[128 = 0]

dhhb: 106,179,152,117,142,136,90,96,144,195,163,159,136,117,139,141,139,126,146,127,121,173,88,110,178
zlpj: 163,101,68,149,112,160,92,135,140,112,101,47,143,142,164,120,168,133,150,151,187,105,114,126,116
scrh: 112,121,144,111,129,112,130,127,138,125,123,139,134,106,105,115,109,99,102,128,121,143,120,139,134
dhhb: 116,90,141,172,99,168,138,153,104,194,134,145,140,129,99,136,122,109,122,117,155,122,127,121,150
zlpj: 135,109,121,144,124,128,129,134,123,131,124,128,134,152,124,117,132,131,130,148,134,131,132,131,134
scrh: 175,133,59,135,112,132,107,129,153,44,145,77,138,124,150,152,169,154,122,192,158,146,129,125,114
dhhb: 93,115,147,196,184,170,97,151,143,135,105,73,186,93,137,137,176,124,137,115,179,123,129,131,118
scrh: 136,140,119,178,127,201,96,131,116,203,175,146,119,139,143,166,155,187,181,128,160,124,134,90,157
fftr: 83,166,126,178,127,154,153,125,128,122,156,146,127,127,108,171,175,110,107,88,82,121,130,164,119
dhhb: 167,141,119,66,128,92,148,107,123,106,141,174,110,143,133,102,93,159,136,181,102,147,124,123,130
fftr: 129,75,159,95,127,123,133,135,116,171,115,145,104,142,100,65,63,123,122,127,136,123,141,109,143
cqzt: 94,111,98,174,93,119,109,152,153,85,153,156,141,110,73,144,144,83,66,166,114,172,127,151,144
scrh: 121,75,173,118,145,115,92,138,156,121,128,74,113,113,94,108,90,126,102,112,166,154,171,105,152
cqzt: 128,182,186,121,151,50,101,137,82,194,88,190,145,153,217,161,106,158,216,95,120,122,119,55,139
zlpj: 147,71,143,163,113,100,133,150,112,125,112,64,135,203,126,101,127,111,109,142,157,147,157,101,152
zlpj: 170,98,99,115,107,108,146,146,114,88,87,98,145,129,148,119,120,125,131,154,158,104,128,131,98
dhhb: 164,136,128,138,102,100,138,152,89,140,138,175,140,143,156,161,112,157,154,165,141,141,133,74,138
dhhb: 101,105,127,152,190,152,120,129,156,93,105,108,155,110,107,93,153,137,124,145,132,118,139,179,103
cqzt: 130,140,94,88,92,128,139,116,148,93,104,94,138,71,126,140,135,68,93,108,132,111,86,171,103
fftr: 170,63,110,158,124,132,103,163,119,116,89,125,138,126,134,152,117,189,182,149,188,90,176,138,110
cqzt: 130,113,111,179,92,158,142,151,102,165,153,197,136,135,101,164,134,143,137,153,130,127,133,136,143
cqzt: 105,94,136,186,142,127,115,177,115,96,112,74,118,156,138,107,131,126,112,103,143,108,175,68,104
fftr: 103,125,39,147,116,152,61,98,204,64,143,105,107,133,94,118,189,117,106,160,103,143,116,215,132
zlpj: 191,144,99,84,94,114,147,117,109,122,116,102,134,135,176,138,125,134,148,151,153,119,99,106,120
scrh: 93,103,159,178,183,164,142,143,138,121,136,148,156,98,78,132,141,150,119,134,130,129,162,172,119
zlpj: 118,90,157,175,132,136,141,143,116,156,142,119,142,172,97,112,132,120,109,143,139,155,148,121,160
zlpj: 151,110,73,153,89,141,94,148,130,120,128,152,129,121,133,155,138,150,151,165,154,120,128,127,127
dhhb: 124,139,142,128,125,114,145,131,117,127,126,141,128,125,130,147,124,125,128,110,115,123,133,128,123
scrh: 154,144,122,97,100,133,175,102,122,113,149,82,105,151,128,135,134,112,101,107,113,126,124,136,128
fftr: 118,80,93,181,91,112,77,164,155,63,145,169,88,119,74,186,121,167,122,133,122,127,206,156,126
fftr: 111,74,186,168,176,128,162,145,131,105,112,101,152,127,76,131,126,139,108,111,140,127,188,176,121
cqzt: 118,95,160,175,109,191,183,149,117,152,173,98,155,94,63,159,136,95,64,116,163,149,141,134,148
dhhb: 102,144,119,160,125,136,118,132,138,116,141,139,129,118,118,159,154,122,120,114,112,131,132,144,126
cqzt: 112,136,178,151,182,113,139,150,114,126,133,178,159,104,124,139,115,163,140,147,126,146,153,106,124
zlpj: 128,104,150,101,124,89,165,153,111,92,81,104,143,100,128,107,92,84,94,107,135,107,132,120,93
scrh: 160,148,111,109,117,83,121,130,119,112,122,169,151,127,158,141,122,142,148,184,130,152,108,111,133
scrh: 125,155,111,110,56,135,115,122,101,222,164,193,98,155,138,120,103,92,130,131,110,148,73,71,176
fftr: 121,57,137,141,107,141,164,157,100,135,109,107,82,176,93,76,88,115,104,88,120,79,175,121,109
fftr: 115,173,72,116,85,165,105,100,129,187,155,158,105,153,149,106,152,97,136,134,99,129,58,117,150
zlpj: 102,101,208,145,100,155,146,135,113,221,152,132,115,104,75,181,94,104,112,40,149,131,155,126,173
fftr: 116,152,94,186,160,182,152,110,144,99,136,54,177,149,138,128,226,109,110,148,130,132,98,178,115
cqzt: 120,71,169,152,116,113,147,166,98,179,107,160,178,126,94,98,91,83,102,165,163,157,116,109,157
fftr: 112,86,127,140,106,134,151,162,112,107,154,133,88,152,85,78,89,111,70,136,111,131,162,81,123
cqzt: 136,119,99,135,106,174,141,104,154,112,188,115,102,141,75,133,149,135,90,152,116,154,138,167,151
zlpj: 113,163,150,91,119,129,141,128,121,144,130,130,132,66,139,142,106,90,108,88,129,124,97,97,118
zlpj: 114,177,115,68,117,125,89,83,142,179,114,124,86,139,172,105,124,107,161,71,98,104,80,123,135
cqzt: 138,141,151,89,178,129,150,119,128,105,103,101,136,93,151,113,116,149,142,109,135,100,133,128,90
dhhb: 180,155,138,118,108,97,150,132,102,118,121,76,160,130,185,177,140,127,139,131,168,141,115,81,130
scrh: 121,135,117,170,119,170,161,139,120,122,158,148,147,105,102,168,157,130,111,136,126,127,131,152,121
cqzt: 106,82,55,150,50,115,79,136,163,113,122,137,126,147,79,99,140,47,72,175,121,161,92,172,160
scrh: 141,110,83,125,96,81,121,150,136,53,115,125,135,135,124,109,124,98,88,183,123,149,124,122,115
fftr: 153,128,169,98,154,101,155,127,115,124,116,85,154,131,150,104,109,121,118,142,153,150,123,89,132
dhhb: 202,105,101,88,123,68,168,129,105,57,88,108,129,180,164,100,110,161,146,184,130,112,146,131,95
cqzt: 117,127,174,113,203,136,120,103,149,149,139,146,146,120,109,96,120,166,145,156,128,159,135,149,149
zlpj: 123,181,109,110,136,153,105,108,146,127,152,132,122,87,151,153,148,140,141,120,124,130,102,118,123
fftr: 118,98,103,158,97,147,164,162,99,97,114,115,83,153,118,123,121,124,113,75,105,59,171,125,78
dhhb: 86,151,133,110,156,152,93,104,169,128,142,108,109,94,114,112,137,112,112,95,112,134,116,142,130
dhhb: 163,158,91,87,99,122,132,92,150,94,160,100,117,133,134,140,146,121,107,158,121,160,102,140,143
scrh: 148,139,53,125,94,144,141,107,126,107,163,129,93,211,133,72,155,125,110,188,85,139,103,125,134
scrh: 126,95,113,128,109,91,84,153,136,102,99,103,113,141,139,101,107,110,120,131,144,127,141,93,125
125,101,141,104,140,147,120,116,128,187,131,162,119,140,106,70,94,134,139,151,131,135,115,129,153 : dhhb
117,157,163,156,124,123,142,138,108,165,153,187,155,105,122,189,131,134,137,125,125,152,126,117,150 : cqzt
140,113,132,117,129,77,117,151,143,33,95,51,118,106,145,150,118,123,105,95,146,115,173,109,90 : zlpj
133,70,111,113,128,149,126,138,134,113,78,27,118,142,133,53,118,91,106,105,164,85,127,124,99 : cqzt
120,112,139,109,156,93,98,121,119,154,83,123,92,204,165,53,103,143,172,108,105,99,139,102,125 : scrh
145,209,98,92,140,151,123,98,122,164,130,139,166,98,200,128,162,123,165,156,135,131,40,104,123 : fftr
118,144,106,138,137,152,125,135,132,116,144,157,137,99,125,127,138,136,125,154,123,129,116,124,115 : fftr
99,110,148,226,110,113,112,197,80,169,123,193,151,152,135,166,128,133,148,127,138,127,155,66,139 : cqzt
120,121,119,100,119,118,103,110,131,162,82,72,110,171,163,69,127,84,139,89,128,101,95,120,130 : zlpj
162,179,154,36,117,55,138,101,109,136,76,88,124,126,211,129,98,99,155,76,127,109,88,88,114 : cqzt
117,137,81,140,92,160,98,137,123,159,141,200,101,116,126,142,125,143,156,130,114,102,115,128,124 : fftr
96,158,136,82,115,104,98,94,153,155,123,185,90,104,114,146,106,114,143,74,79,119,115,175,139 : fftr
118,144,167,102,173,122,98,104,138,168,92,79,133,130,170,109,130,128,166,78,144,113,114,118,132 : cqzt
130,110,124,116,153,97,123,137,137,72,121,120,116,147,124,79,110,140,111,163,115,140,151,111,114 : cqzt
157,134,96,102,120,111,117,122,147,57,110,36,115,128,164,128,144,122,116,116,145,114,133,115,99 : dhhb
122,130,159,137,163,117,159,149,119,84,114,132,145,86,124,157,120,149,125,109,128,109,164,134,90 : fftr
117,79,83,148,108,187,91,123,158,149,138,94,111,144,91,82,144,108,109,146,150,127,116,155,148 : dhhb
122,184,105,104,117,140,138,126,110,138,133,168,118,97,164,136,127,124,142,113,104,101,91,99,100 : fftr
163,96,95,177,110,115,109,173,124,55,118,80,137,132,148,171,147,161,133,152,174,120,176,96,104 : scrh
153,177,162,80,135,116,191,107,101,143,155,138,146,118,147,131,114,120,113,142,116,156,96,97,135 : zlpj
128,137,126,109,129,117,87,113,150,147,135,168,131,105,123,140,119,141,148,150,132,152,113,140,153 : fftr
151,166,67,150,96,183,158,117,136,94,181,128,150,96,119,184,186,131,105,171,131,142,99,158,121 : scrh
108,200,131,128,146,80,158,114,138,47,143,167,131,106,132,194,158,137,116,111,58,137,142,171,98 : dhhb

pr-dj: 132,155,128,118,160,109,95,130,132,177,137,98,123,116,106,121,120,131,99,159,139,133,141,109,161
fl-ds: 169,123,135,142,116,187,171,101,124,143,70,98,165,114,144,202,135,143,173,99,77,138,171,118,83
fl-ds: 160,150,151,162,140,174,180,92,133,137,96,83,176,117,125,175,139,129,175,111,67,180,146,128,110
fl-ds: 100,105,92,115,79,160,140,151,112,100,88,202,67,137,144,110,152,109,80,129,189,102,78,145,79
lj-rd: 126,144,95,96,123,124,74,150,102,160,133,154,98,129,103,67,120,149,90,159,183,118,132,141,159
pr-dj: 141,86,148,137,151,170,134,101,106,149,115,96,113,114,137,154,131,161,185,106,94,106,165,79,160
fl-ds: 109,119,122,126,130,109,103,119,143,104,153,158,115,117,149,115,114,131,113,114,133,105,110,162,133
pr-dj: 137,123,139,136,111,103,155,145,160,90,152,113,171,127,143,148,127,149,156,110,88,118,136,166,94
th-jf: 117,140,147,147,151,134,159,117,111,116,140,134,109,156,101,86,156,82,123,152,118,177,99,105,159
pr-dj: 129,135,115,116,131,131,119,120,116,121,131,172,102,138,124,92,142,107,88,146,122,128,126,148,133
fl-ds: 125,162,138,132,163,99,69,94,125,147,166,110,165,122,113,106,75,129,152,111,144,161,129,138,192
pr-dj: 130,102,126,126,134,145,126,115,133,112,136,148,105,106,149,130,133,156,129,108,94,84,135,162,121
fl-ds: 186,120,147,88,146,84,107,163,125,188,146,41,187,134,101,184,100,171,167,132,87,72,234,73,129
lj-rd: 132,135,152,141,162,129,149,102,142,120,140,122,131,120,126,150,132,104,120,114,78,122,119,141,118
pr-dj: 126,133,131,126,120,95,124,137,150,121,136,117,155,129,139,154,112,120,127,121,132,124,130,129,109
th-jf: 96,90,143,146,110,91,158,164,153,46,192,142,123,140,144,84,145,155,164,117,109,108,91,168,132
th-jf: 160,120,168,132,185,143,140,104,103,177,131,64,135,133,96,153,132,125,169,131,73,128,179,54,172
th-jf: 88,141,114,133,95,95,154,153,136,58,149,204,104,170,128,63,156,62,72,154,163,162,56,165,105
lj-rd: 130,133,102,119,87,123,127,153,131,124,108,142,135,137,139,120,138,135,115,151,155,145,138,131,110
lj-rd: 141,163,132,115,125,64,120,169,150,122,175,103,183,143,101,110,111,137,126,144,122,134,138,161,121
lj-rd: 152,145,152,141,174,166,167,102,125,158,110,100,119,115,103,155,153,111,115,134,69,132,134,119,118
pr-dj: 101,137,105,133,100,159,131,138,123,114,102,166,103,119,128,113,128,126,107,115,188,132,65,167,97
th-jf: 125,113,146,158,140,158,136,101,143,115,134,98,148,91,148,155,111,179,194,78,100,122,119,158,135
pr-dj: 94,146,111,139,137,171,106,145,128,168,109,110,84,77,106,110,121,181,114,125,205,119,59,158,137
pr-dj: 113,159,110,124,124,137,122,137,100,134,121,164,97,153,94,60,145,93,86,167,177,174,90,129,150
th-jf: 105,128,148,130,142,78,140,164,128,108,178,118,116,162,98,80,142,102,123,159,141,140,100,101,160
th-jf: 162,89,136,109,135,137,138,129,111,135,128,121,119,136,134,142,146,148,145,132,67,82,196,100,129
fl-ds: 169,145,145,132,158,145,116,78,107,149,131,106,175,130,118,138,106,131,174,108,72,157,182,125,162
lj-rd: 138,100,154,143,141,134,125,93,122,135,125,87,158,126,149,174,105,136,200,94,103,136,167,72,158
lj-rd: 201,157,182,136,189,171,189,118,92,185,121,31,184,142,49,165,139,133,194,122,34,146,184,89,129
lj-rd: 173,149,145,135,137,182,197,142,105,163,87,79,145,138,80,151,167,130,147,146,84,152,151,106,95
th-jf: 161,135,107,77,140,132,85,126,95,199,91,138,108,135,109,155,115,102,69,148,146,84,182,83,116
fl-ds: 106,111,97,103,97,127,87,148,112,139,107,160,96,129,138,122,110,131,105,125,209,98,112,113,122
lj-rd: 136,129,162,149,183,151,143,120,129,189,121,39,121,99,103,164,136,155,159,138,106,132,142,65,166
pr-dj: 129,87,137,141,126,159,140,119,148,114,123,109,128,84,163,179,119,191,175,74,96,68,132,157,101
th-jf: 112,168,123,94,152,69,74,164,118,188,142,108,120,147,76,117,95,82,66,163,216,122,106,78,147
fl-ds: 115,124,99,95,86,121,130,180,122,104,119,184,105,141,117,120,125,116,76,115,185,67,81,177,51
lj-rd: 134,114,141,129,113,98,122,137,128,111,151,101,178,145,134,141,99,143,191,103,129,133,151,110,140
th-jf: 117,112,140,134,121,91,139,160,146,102,167,106,139,135,130,112,134,153,154,135,121,122,127,127,140
fl-ds: 99,120,118,135,116,125,130,131,143,96,134,166,99,121,146,112,136,120,100,124,146,118,85,160,114
88,127,133,126,130,47,91,147,166,79,203,145,142,127,141,102,91,128,119,108,152,100,84,176,139 : lj-rd
183,123,123,115,115,185,141,88,76,144,77,145,153,155,125,145,132,111,163,114,87,151,198,101,121 : lj-rd
117,121,151,161,142,113,161,120,185,99,149,97,143,95,161,166,140,148,139,117,70,123,117,157,110 : fl-ds
104,110,136,131,172,161,99,112,105,167,130,117,64,100,112,110,124,148,127,124,158,99,101,99,181 : lj-rd
132,131,116,130,124,183,135,114,103,148,85,141,105,120,121,131,136,128,125,122,147,136,117,126,118 : pr-dj
110,125,108,138,87,113,130,155,155,93,138,138,136,119,153,106,135,166,135,136,148,141,111,169,119 : th-jf
160,154,123,110,126,161,148,126,76,131,113,162,134,170,78,89,139,91,121,133,120,150,133,142,114 : fl-ds
138,176,161,146,190,99,151,157,175,196,148,15,143,91,85,159,148,153,105,182,91,143,133,104,142 : lj-rd
132,163,114,130,120,131,125,125,127,154,99,124,138,133,120,128,133,105,102,158,153,179,129,112,129 : th-jf
132,121,142,145,109,106,152,126,164,90,137,109,184,123,159,179,112,135,167,92,96,127,133,151,88 : th-jf
99,88,99,94,100,98,98,161,132,92,149,201,70,132,153,98,130,128,70,128,164,47,106,159,104 : fl-ds
133,140,125,144,121,180,173,140,89,107,128,149,104,151,87,40,177,141,146,156,118,180,102,157,151 : pr-dj
124,112,139,125,117,72,131,136,148,86,165,137,154,153,148,131,121,106,137,124,105,122,142,124,125 : pr-dj
110,92,110,106,118,98,65,128,141,133,140,141,112,106,169,145,93,159,123,109,161,69,148,121,143 : fl-ds
126,121,135,136,140,118,120,142,176,133,150,83,145,71,146,171,109,203,145,98,104,71,126,180,105 : pr-dj
164,112,123,106,133,157,132,110,102,150,98,144,112,137,130,145,145,118,114,136,86,103,185,103,118 : th-jf
125,93,136,128,153,102,92,94,144,115,167,137,113,111,171,122,122,149,137,125,77,101,171,124,180 : fl-ds
131,133,146,133,114,120,181,166,127,82,153,126,156,155,95,117,134,121,155,105,116,119,90,168,81 : lj-rd
133,126,125,113,108,85,124,157,147,122,139,117,155,138,136,149,118,128,122,134,132,111,148,122,104 : th-jf
118,124,109,108,139,142,83,98,113,163,95,163,86,116,142,148,111,95,76,125,168,103,126,101,131 : pr-dj

mlzb: 144,97,119,126,124,175,87,79,111,100,182,122,151,90,115,72,87,115,124,166,137,130,121,138,155
lhfg: 78,171,158,120,138,125,128,181,111,131,128,136,185,92,135,138,91,139,201,129,127,116,98,161,79
lhfg: 95,149,201,86,169,115,105,151,141,111,77,101,121,125,121,190,180,215,116,123,112,199,124,214,130
dmmh: 194,126,128,132,97,145,155,121,111,143,121,116,109,135,127,91,122,111,86,84,109,114,94,116,164
lhfg: 118,98,91,154,133,115,121,157,95,139,156,162,132,165,132,138,137,100,193,144,152,69,139,108,109
dmmh: 124,56,101,97,140,112,122,151,131,109,223,165,166,172,157,160,132,111,156,140,174,92,187,133,101
rcjh: 84,160,88,126,112,119,105,126,80,159,130,146,139,132,103,152,128,116,163,122,120,119,98,130,98
mlzb: 205,75,99,197,84,184,141,96,42,159,160,137,116,161,118,70,144,71,132,134,144,21,86,88,184
rcjh: 109,115,155,152,133,150,143,75,134,141,64,96,107,149,165,135,178,134,90,140,153,105,120,173,160
rcjh: 169,106,105,143,128,161,154,148,167,121,198,158,140,134,140,107,112,95,91,157,125,121,188,67,102
mlzb: 136,146,112,155,151,126,135,159,140,143,122,153,118,124,131,128,142,120,125,171,108,122,160,107,105
mlzb: 139,108,144,116,120,139,114,136,139,82,163,116,146,103,115,84,60,126,172,105,141,141,110,109,139
lhfg: 133,150,167,123,98,100,182,179,86,166,95,122,140,165,136,177,159,140,153,48,129,84,78,140,121
mlzb: 105,143,139,138,143,115,136,137,162,124,77,118,101,138,137,139,139,140,131,122,127,148,135,126,121
mlzb: 87,63,107,94,114,132,104,84,158,85,187,123,136,170,131,151,114,121,136,103,184,146,158,113,123
mlzb: 132,117,191,106,136,118,135,140,150,88,141,105,157,95,128,130,107,163,144,122,143,146,131,137,142
rcjh: 180,63,108,156,122,171,92,123,82,108,174,136,102,165,97,89,133,116,152,133,138,101,113,108,170
lhfg: 99,130,129,126,109,70,145,107,119,140,116,124,132,136,118,181,157,132,143,116,153,110,137,96,131
rcjh: 186,70,137,151,129,128,142,181,117,102,168,142,122,162,129,101,115,115,182,111,148,80,134,89,147
dmmh: 176,122,129,107,115,150,132,108,130,123,153,118,136,105,132,90,103,120,78,118,112,140,120,140,152
lhfg: 160,133,132,147,96,135,167,119,125,150,68,103,84,166,141,107,137,112,101,58,123,109,82,118,160
lhfg: 133,95,69,116,143,98,104,102,140,120,150,146,121,125,152,100,106,94,132,161,143,113,163,134,135
dmmh: 116,108,41,136,111,121,113,102,112,147,163,159,123,154,136,111,108,68,144,136,144,91,140,98,111
mlzb: 110,92,95,104,165,142,91,107,159,109,154,141,128,138,164,117,124,120,108,173,142,144,174,180,117
mlzb: 152,109,111,120,134,97,134,136,157,109,107,122,101,135,153,88,92,109,143,99,135,123,129,124,148
lhfg: 73,156,116,147,150,147,80,133,123,115,129,139,139,93,100,117,101,134,183,179,120,151,123,126,97
dmmh: 124,115,146,128,104,131,162,152,120,138,115,120,120,187,139,157,147,129,141,57,147,105,101,124,123
lhfg: 133,93,213,82,152,136,112,185,139,68,186,118,166,128,107,168,130,200,160,111,141,173,141,156,125
rcjh: 110,167,138,90,112,106,129,122,99,153,70,104,128,124,139,136,122,142,126,65,113,138,61,200,137
lhfg: 112,103,132,150,135,144,103,100,154,92,119,112,98,135,107,115,125,136,141,141,146,153,138,96,147
dmmh: 148,89,174,95,159,75,152,194,191,76,174,137,145,136,139,166,126,163,150,122,148,151,200,98,115
dmmh: 153,170,101,126,116,88,135,111,104,156,92,125,132,71,137,78,87,98,129,130,102,104,94,138,149
lhfg: 210,106,133,89,113,149,164,197,103,135,214,154,182,131,160,96,87,105,119,87,113,87,119,154,115
mlzb: 96,110,133,125,109,113,119,46,168,95,169,111,138,101,88,164,139,139,91,163,160,169,183,48,141
mlzb: 149,117,164,107,174,81,147,200,198,81,177,149,162,89,144,137,100,150,152,170,130,149,212,96,99
dmmh: 112,152,154,101,124,106,141,127,137,124,110,110,157,92,146,123,96,136,136,108,130,133,108,157,126
rcjh: 179,101,104,149,129,169,113,80,112,139,94,113,76,146,143,70,145,109,73,136,116,116,106,163,185
mlzb: 147,124,135,124,124,122,130,150,133,108,159,132,145,106,116,107,90,124,154,123,127,129,130,99,126
lhfg: 165,113,76,103,119,106,103,81,132,123,154,132,106,114,112,104,116,110,79,136,113,155,149,111,157
rcjh: 110,140,109,88,133,106,155,158,133,162,131,148,157,151,185,158,133,112,113,105,129,105,139,188,85
rcjh: 158,117,140,140,130,144,93,113,111,103,105,106,88,120,91,91,122,148,137,121,114,155,94,127,177
rcjh: 101,160,114,145,138,86,161,142,143,160,79,138,129,125,166,141,136,107,141,141,131,93,141,129,103
dmmh: 101,118,144,105,135,169,101,124,159,100,173,129,126,151,91,178,156,169,90,132,124,206,163,115,102
dmmh: 163,84,134,137,123,146,127,132,80,137,185,146,144,155,115,154,177,133,120,150,139,89,143,126,143
dmmh: 117,112,135,148,102,150,129,118,50,162,154,138,147,168,104,182,193,134,140,128,146,77,104,130,130
rcjh: 175,97,128,108,123,134,152,142,157,109,203,143,158,120,143,114,103,112,97,133,133,124,173,98,122
dmmh: 96,132,242,166,114,163,163,138,116,118,93,88,140,147,99,193,191,190,148,106,156,123,98,109,139
138,162,175,126,105,150,159,128,132,137,109,104,135,114,115,140,136,150,89,95,109,151,101,121,132 : lhfg
104,101,145,138,110,121,165,92,119,144,139,122,165,142,164,162,159,112,123,138,179,64,142,130,131 : rcjh
80,127,108,134,118,87,99,75,147,99,103,109,108,108,100,121,97,123,169,128,154,150,125,81,145 : lhfg
180,89,213,96,132,159,179,193,137,110,205,131,187,146,154,166,154,165,99,108,140,114,157,152,117 : lhfg
87,99,10,94,123,129,63,48,165,109,167,144,99,144,129,94,77,76,105,135,142,175,160,117,114 : mlzb
159,111,157,133,130,107,147,152,73,148,130,132,155,128,146,139,157,134,154,135,139,61,111,166,151 : dmmh
130,105,26,121,79,143,101,43,69,175,108,126,80,190,138,97,133,66,94,72,135,93,69,160,162 : mlzb
105,109,138,143,141,156,59,92,103,95,132,114,103,123,65,134,150,167,151,164,131,172,117,125,157 : rcjh
122,82,173,182,145,189,177,119,198,111,138,123,127,168,171,146,177,126,83,176,171,104,200,90,118 : rcjh
126,88,182,145,161,143,130,152,133,103,140,126,148,136,148,144,157,155,157,169,159,101,154,154,135 : dmmh
143,146,138,111,143,103,123,143,147,117,126,128,125,99,115,130,122,148,116,139,105,163,145,124,129 : dmmh
79,176,132,143,103,135,154,127,127,155,106,126,144,126,121,157,129,121,134,109,127,125,108,101,90 : rcjh
139,94,90,123,148,167,90,116,88,143,165,152,134,149,147,115,149,114,113,172,128,103,135,193,129 : dmmh
152,70,92,125,126,144,108,75,87,142,160,135,128,155,152,116,158,103,98,156,152,80,135,173,164 : rcjh
157,143,106,105,136,69,117,135,118,131,162,150,146,78,106,132,118,129,126,165,105,136,160,106,130 : dmmh
210,67,16,82,106,107,121,152,64,159,235,188,151,170,165,83,88,48,132,98,127,49,131,155,126 : mlzb
